(in the rows, 128 means zero)
Each row of numbers stands for one thing and depends on some of the facts below. Use the named rows to name the rest.

How the things are related:
σ: hangs directly under; ω: refers to; ε: is of sort
K102 -σ-> K292; K123 -σ-> K10; K127 -σ-> K845; K139 -σ-> K127; K14 -σ-> K732; K141 -σ-> K292
K142 -σ-> K491; K145 -σ-> K588; K149 -σ-> K845; K153 -σ-> K87; K155 -σ-> K784; K159 -σ-> K845
K162 -σ-> K392; K165 -σ-> K392; K167 -σ-> K162; K169 -σ-> K142; K177 -σ-> K588; K183 -σ-> K30
K193 -σ-> K142; K199 -σ-> K151; K209 -σ-> K803; K212 -σ-> K127; K22 -σ-> K923; K222 -σ-> K61
K232 -σ-> K557; K233 -σ-> K127; K234 -σ-> K178; K239 -σ-> K52; K243 -σ-> K847; K25 -σ-> K178
K257 -σ-> K732; K259 -σ-> K751; K262 -σ-> K178; K281 -σ-> K923; K295 -σ-> K829; K296 -σ-> K61
K301 -σ-> K923; K303 -σ-> K845; K310 -σ-> K162; K311 -σ-> K829; K312 -σ-> K10; K322 -σ-> K613
K330 -σ-> K843; K354 -σ-> K981; K358 -σ-> K751; K362 -σ-> K198; K371 -σ-> K177; K377 -σ-> K151
K388 -σ-> K557; K4 -σ-> K946; K401 -σ-> K829; K403 -σ-> K127; K404 -σ-> K906; K408 -σ-> K61
K415 -σ-> K524; K424 -σ-> K306; K428 -σ-> K312; K432 -σ-> K613; K450 -σ-> K306; K457 -σ-> K613
K473 -σ-> K198; K487 -σ-> K784; K508 -σ-> K312; K52 -σ-> K151; K520 -σ-> K52; K524 -σ-> K292
K525 -σ-> K177; K530 -σ-> K491; K539 -σ-> K292; K541 -σ-> K392; K55 -σ-> K613; K554 -σ-> K524
K557 -σ-> K845; K562 -σ-> K524; K564 -σ-> K845; K568 -σ-> K10; K580 -σ-> K923; K60 -σ-> K751
K602 -σ-> K845; K607 -σ-> K392; K61 -σ-> K151; K610 -σ-> K784; K613 -σ-> K30; K618 -σ-> K177
K620 -σ-> K52; K625 -σ-> K845; K627 -σ-> K588; K632 -σ-> K198; K655 -σ-> K10; K660 -σ-> K784
K668 -σ-> K491; K682 -σ-> K473; K686 -σ-> K312; K706 -σ-> K557; K724 -σ-> K981; K726 -σ-> K906
K729 -σ-> K829; K732 -σ-> K30; K742 -σ-> K87; K751 -σ-> K981; K769 -σ-> K524; K791 -σ-> K906
K795 -σ-> K312; K804 -σ-> K143; K806 -σ-> K10; K812 -σ-> K981; K817 -σ-> K906; K819 -σ-> K843
K829 -σ-> K198; K83 -σ-> K306; K833 -σ-> K607; K836 -σ-> K52; K841 -σ-> K557; K843 -σ-> K392
K848 -σ-> K784; K860 -σ-> K127; K880 -σ-> K292; K886 -σ-> K491; K89 -σ-> K87; K9 -σ-> K292
K907 -σ-> K981; K911 -σ-> K906; K92 -σ-> K732; K923 -σ-> K178; K934 -σ-> K751; K935 -σ-> K803
K939 -σ-> K981; K94 -σ-> K607; K942 -σ-> K87; K945 -σ-> K61; K946 -σ-> K151; K947 -σ-> K613
K95 -σ-> K751; K951 -σ-> K292; K952 -σ-> K843; K962 -σ-> K177; K966 -σ-> K312; K967 -σ-> K829
K992 -σ-> K312; K999 -σ-> K784; K123 -ω-> K306; K14 -ω-> K306; K145 -ω-> K392; K153 -ω-> K102
K155 -ω-> K61; K159 -ω-> K199; K165 -ω-> K613; K212 -ω-> K923; K22 -ω-> K127; K222 -ω-> K61
K243 -ω-> K607; K25 -ω-> K930; K295 -ω-> K784; K311 -ω-> K102; K330 -ω-> K322; K371 -ω-> K845
K388 -ω-> K371; K403 -ω-> K61; K408 -ω-> K450; K432 -ω-> K930; K457 -ω-> K845; K508 -ω-> K354
K520 -ω-> K428; K525 -ω-> K836; K539 -ω-> K450; K55 -ω-> K403; K564 -ω-> K847; K568 -ω-> K588
K580 -ω-> K403; K60 -ω-> K428; K602 -ω-> K177; K610 -ω-> K804; K620 -ω-> K61; K632 -ω-> K61
K655 -ω-> K930; K660 -ω-> K310; K668 -ω-> K162; K682 -ω-> K843; K724 -ω-> K178; K729 -ω-> K804
K742 -ω-> K886; K769 -ω-> K262; K791 -ω-> K557; K795 -ω-> K127; K806 -ω-> K142; K819 -ω-> K923
K841 -ω-> K487; K9 -ω-> K153; K911 -ω-> K312; K92 -ω-> K392; K935 -ω-> K428; K939 -ω-> K836
K95 -ω-> K61; K962 -ω-> K183; K992 -ω-> K946; K999 -ω-> K403; K10 -ε-> d; K102 -ε-> e
K123 -ε-> b; K127 -ε-> b; K139 -ε-> e; K14 -ε-> e; K141 -ε-> d; K142 -ε-> a
K143 -ε-> d; K145 -ε-> f; K149 -ε-> b; K151 -ε-> c; K153 -ε-> b; K155 -ε-> e
K159 -ε-> a; K162 -ε-> d; K165 -ε-> a; K167 -ε-> d; K169 -ε-> b; K177 -ε-> f
K178 -ε-> f; K183 -ε-> c; K193 -ε-> c; K198 -ε-> b; K199 -ε-> a; K209 -ε-> e
K212 -ε-> e; K22 -ε-> f; K222 -ε-> a; K232 -ε-> b; K233 -ε-> f; K234 -ε-> a
K239 -ε-> a; K243 -ε-> e; K25 -ε-> d; K257 -ε-> b; K259 -ε-> c; K262 -ε-> c
K281 -ε-> e; K292 -ε-> b; K295 -ε-> d; K296 -ε-> a; K30 -ε-> b; K301 -ε-> f
K303 -ε-> e; K306 -ε-> f; K310 -ε-> e; K311 -ε-> e; K312 -ε-> a; K322 -ε-> c
K330 -ε-> f; K354 -ε-> a; K358 -ε-> b; K362 -ε-> b; K371 -ε-> e; K377 -ε-> f
K388 -ε-> e; K392 -ε-> e; K4 -ε-> f; K401 -ε-> a; K403 -ε-> a; K404 -ε-> c
K408 -ε-> a; K415 -ε-> b; K424 -ε-> c; K428 -ε-> d; K432 -ε-> f; K450 -ε-> c
K457 -ε-> b; K473 -ε-> f; K487 -ε-> d; K491 -ε-> c; K508 -ε-> c; K52 -ε-> e
K520 -ε-> d; K524 -ε-> a; K525 -ε-> a; K530 -ε-> e; K539 -ε-> a; K541 -ε-> d
K55 -ε-> b; K554 -ε-> d; K557 -ε-> f; K562 -ε-> f; K564 -ε-> f; K568 -ε-> c
K580 -ε-> e; K588 -ε-> b; K60 -ε-> c; K602 -ε-> b; K607 -ε-> d; K61 -ε-> d
K610 -ε-> a; K613 -ε-> d; K618 -ε-> b; K620 -ε-> a; K625 -ε-> d; K627 -ε-> f
K632 -ε-> f; K655 -ε-> a; K660 -ε-> b; K668 -ε-> f; K682 -ε-> f; K686 -ε-> f
K706 -ε-> f; K724 -ε-> c; K726 -ε-> a; K729 -ε-> b; K732 -ε-> c; K742 -ε-> a
K751 -ε-> c; K769 -ε-> c; K784 -ε-> a; K791 -ε-> f; K795 -ε-> c; K803 -ε-> d
K804 -ε-> f; K806 -ε-> c; K812 -ε-> b; K817 -ε-> b; K819 -ε-> c; K829 -ε-> f
K83 -ε-> e; K833 -ε-> e; K836 -ε-> c; K841 -ε-> e; K843 -ε-> b; K845 -ε-> a
K847 -ε-> b; K848 -ε-> e; K860 -ε-> a; K87 -ε-> e; K880 -ε-> c; K886 -ε-> f
K89 -ε-> a; K9 -ε-> f; K906 -ε-> f; K907 -ε-> c; K911 -ε-> e; K92 -ε-> e
K923 -ε-> d; K930 -ε-> d; K934 -ε-> d; K935 -ε-> e; K939 -ε-> e; K94 -ε-> f
K942 -ε-> c; K945 -ε-> b; K946 -ε-> b; K947 -ε-> c; K95 -ε-> e; K951 -ε-> a
K952 -ε-> e; K962 -ε-> e; K966 -ε-> b; K967 -ε-> b; K981 -ε-> c; K992 -ε-> c
K999 -ε-> e

Some things and their rows:
K149: [134 115 125 137 127 114 127 121 140 130 154 139 104 160 121 124 133 126
 138 134 150 137 150 147 137 141]
K568: [ 88 189 159  57 164 142  97 156 128 106 113 187 121  94 158 123 133 202
 155  70 114 138 102 101 198  90]
K967: [138 129 127 136 118 110 131 126 146 128 157 123 109 140 120 131 126 126
 129 141 133 131 143 152 139 133]
K25: [121 145  91  83 137 121 169 190 109 108 112 146 124 118 141 115 137 158
 131  73  93 158 191  92 170  44]
K262: [117 106 171 193 171 149  92  81 107 134  99  76 124 128 118 179 115 108
  90 192 157 122  63 140  82 201]
K9: [ 99 194 126  72 136 122  99 146 167 107 120 137 107  80 121  41 130 139
 151  98 172 153  97 138 152 107]
K87: [145 106 111 110 117 137 134 130 130 127 143 130 161 122 123 119 128 120
 141 130 111 111 125 134 117 156]
K804: [146 106 140 176 139 135 138 110 114 151 135  97 137 193 168 193 121 141
 102 153  85 125 161 145 106 159]
K259: [112 140 149 130 157 146 134 103 105 121  97 123 115 105 137 181 132 147
 130 125 133 138  98 111 125 134]
K312: [166  20 103 122 204 138 111 150  94 175 164  39 173 124 139 152  68 128
 110 178  98 185 133 150 141 177]
K257: [134 132 130 142 120 110 132 130 148 126 156 122 108 140 118 129 123 124
 130 142 131 129 144 153 139 133]
K962: [112 183 145 113  80 123  98 105 173 105 135 173  98  92 117  40 168 132
 149 115 164  97  72 127 129 111]
K177: [148  85 139 145 140 142 110  89 132 148 135  80 177 140 131 145  98 116
 120 174 124 122 105 166  82 210]
K52: [138 113 109 129 104 140  99 136 129 146 133 116 175 126 110 125 145 113
 169 123 103 117 137 123 127 157]
K162: [144  70 116 141 157 143 124 122 109 126 130  66 193 136 136 150  91 150
 108 166  96 137 151 156 101 193]
K668: [128 149  98 102 139 122 160 166 120 134 115 126 111 114 121 109 127  93
 129 104 139 158 137 108 139  74]
K836: [113 115 150 179 177 148  94 116  91 145  97  70 139 140 127 203 122 128
 113 163 120 143 109 127 116 184]
K554: [123 130 131 148 128 127 126 129 128 113 117 110 131 130 137 116 127 144
 102 136 120 126 137 132 119 123]
K303: [135 120 118 136 134 130 126 129 120 119 141 132 109 155 134 112 149 133
 131 136 134 128 138 135 120 146]

Which thing is each row?
No name comes twice in this set of rows, the named rows included.
[119 141 143 132 162 131  62 109 161 106 154  71 124 124 153  90 126 191
 138 168 130 145 109 195 128 222] : K102
[103 126 141 125 141 152  93 129 103 143  88 132 186 109 109 175 122 115
 154 114 116 120 105 100 133 157] : K151
[115 129 170 157 166 152 122 114  92 128 115 128 145 177 175 239 120 187
 105 131  68 111 146 128 133 165] : K450
[107 160 134 103 139 139 156 135 103 114  91 164 111  94 131 168 142 134
 135  88 130 134 110  81 144  79] : K724
[ 97 178 142  93 135 140 133 115 125 108  83 164 101  62 116 121 147 131
 144  91 169 137  67  92 139  89] : K60
[162  72 133 151 116 124 150 106 130 140 171 117 175 180 140 202  96 135
 121 156  75  98 172 167 111 185] : K843
[145  99 169 210  88 129 107  31 144 147 130 101 118 151 136 156 133 126
 103 188 150  89  93 157  68 181] : K354
[142 138 109 122  90 105 182 160 132 134 146 168 100 138 107 140 136  91
 128 102 123 119 165 106 149  57] : K729
[152  90 144 154 117 144 125  88 128 150 135 115 183 169 149 173 108 127
 116 154  98  94 129 152  87 188] : K306
[108 164 125 120  99 125 103 137 144 118  99 142 121  88 111  57 158 127
 148 101 153 133 114 101 142  77] : K520
[144  91 139 131 142 144 121 103 127 143 141 102 186 166 159 174 100 156
 127 149  84 117 145 163 107 201] : K178
[133  97 158 158 147 142  72  92 140 133 141  90 135 137 162 105 124 179
 109 171 114 132  99 155 126 168] : K428
[148 108 135 134 127 118 116 126 147 150 171 129 107 139 132 124 126 128
 129 146 125 136 124 143 153 119] : K966
[135 136  84  94 134 102 170 186 127 128 150 133  99 121 112 127 125 113
 146  99 121 168 179 121 176  71] : K660

Now the same things, written a new way:
Some things and their rows:
K655: [113 128 137 102 108 167  85 102 144  73 124 154 122 144 118  84 114  87
 111 124 131 219 109 122 155  92 137]
K139: [147 137 127 134 135 111 123 127 131 132 138 134 132 127 113 146 120 125
 120 136 133 135 116 140 124 118 125]
K946: [133 122 124 129 143 127 112 143 110 152 141 116 125 115 142 125 113 132
 118 115 137 130 118 110 127 147 117]
K167: [104 122 124 129 130 132 128 132 134 129 111 126 136 131 141 122 135 123
 127 130 126 125 129 111 124 136 134]
K525: [125 123 126 123 114 132 127 130 141 107 123 130 136 137 131 117 124 118
 148 141 122 125 130 146 114 112 141]
K25: [ 93 136 143  95 113 166  82 108 152  85 109 143 122 149 127  74 125  91
  90 117 134 204 114 112 158  91 134]
K951: [122 120 125 123 131 131 124 135 128 113 121 130 121 125 128 132 119 123
 147 139 130 128 125 127 123 128 139]
K524: [119 120 127 127 130 129 125 135 128 120 126 128 120 127 131 125 120 123
 148 136 135 130 123 127 120 131 143]
K613: [107 100 132 121 131 130 118 149 129 145 109 134 104 113 138 130 142 135
 129 119 154 124 114 106 124 150 136]
K627: [139 138 117 117 141 128 129 142 136 127 121 131 122 122 128 115 136 132
 135 137 119 135 126 126 124 137 126]
K296: [129 119 123 126 128 135 113 140 115 119 125 125 123 126 137 121 106 121
 142 136 125 123 121 128 117 126 128]
K935: [146 133 154 130 123 149 137 131 109 123 175 161 175 123 126 105 143 159
  89 221 128  79 133 175 140 126 164]
K564: [144 145 120 120 128 123 127 138 150 122 112 134 137 137 126 111 142 123
 129 147 113 135 123 150 109 116 124]
K153: [139 121 107 123 128 106 138 139 153 140 124 104 137 124 131 152 129 128
 156  98 121 111 139 130 110 127 116]
K742: [125 123 126 123 115 133 125 129 138 107 123 131 135 136 130 119 125 119
 148 142 122 126 129 145 116 114 140]
K911: [147 134 129 122 118 124 130 123 142 120 149 129 141 131 116 124 124 128
 132 129 125 127 133 152 129 107 133]
K580: [148 167 163 144 100 144 165  65  69 127 112 107  85 170 117 129 157 140
 143 117 120 139 162 178 134 125  95]
K724: [111 129 138 133 112 126 134 116 144 117 136 127 149 135 123 131 118 125
 111 116 122 104 142 131 141 100 135]
K491: [111 117 138 146 117 122 131 120 131 138 140 131 137 127 127 133 118 128
 108 108 136 115 127 116 137 121 134]

Name these rows:
No name comes twice in this set of rows, the named rows included.
[141 180 163 143 110 143 170  61  66 121 111  98  83 174 117 131 153 140
 144 120 116 135 170 174 141 124  95] : K95
[106 115 120 125 145 131 119 141 122 131 108 129 122 116 139 140 127 128
 124 128 133 124 122  94 132 148 126] : K487
[125 126 124 134 134 121 118 133 127 119 112 135 127 132 126 141 120 116
 136 148 131 134 113 134 111 124 133] : K860
[111 111 129 143 144 119 123 130 117 141 135 135 121 107 122 162 107 133
 106 108 143 115 118  87 150 140 126] : K450
[129  98 109 143 131 137 126 128 112 126 131 146 130 111 134 144 123 122
 147 134 126 150 115  99 126 158 129] : K312
[115 121 140 131 106 127 131 118 145 119 134 132 144 133 121 131 122 126
 112 114 126 103 138 135 139  99 134] : K769
[135 135 128 122 121 122 123 126 147 127 124 126 149 139 127 129 138 122
 118 138 124 128 128 151 118 109 124] : K602
[117 116 122 137 143 125 122 139 115 133 129 130 115 118 134 134 113 124
 144 133 141 139 113 107 121 149 141] : K142
[138 140 115 137 158 110 120 149 126 147 113 136 117 120 128 132 131 128
 121 143 132 149 102 115 111 150 121] : K557
[152 130 112 128 112 102 147 130 162 130 142 110 141 133 118 140 124 126
 164  99 118 110 143 154 108 107 127] : K311
[136 131 110 121 164 123 123 152 121 139 122 132 108 104 127 136 126 138
 134 132 129 140 114  97 131 160 122] : K804
[101 113 120 133 150 127 121 144 118 145 113 127 117 114 143 137 126 128
 125 123 140 129 115  84 129 160 131] : K923
[127 144 144  81 117 161  86 121 161  89 120 151 101 139 113  64 135 104
 102 118 139 215 108 133 154  93 134] : K432

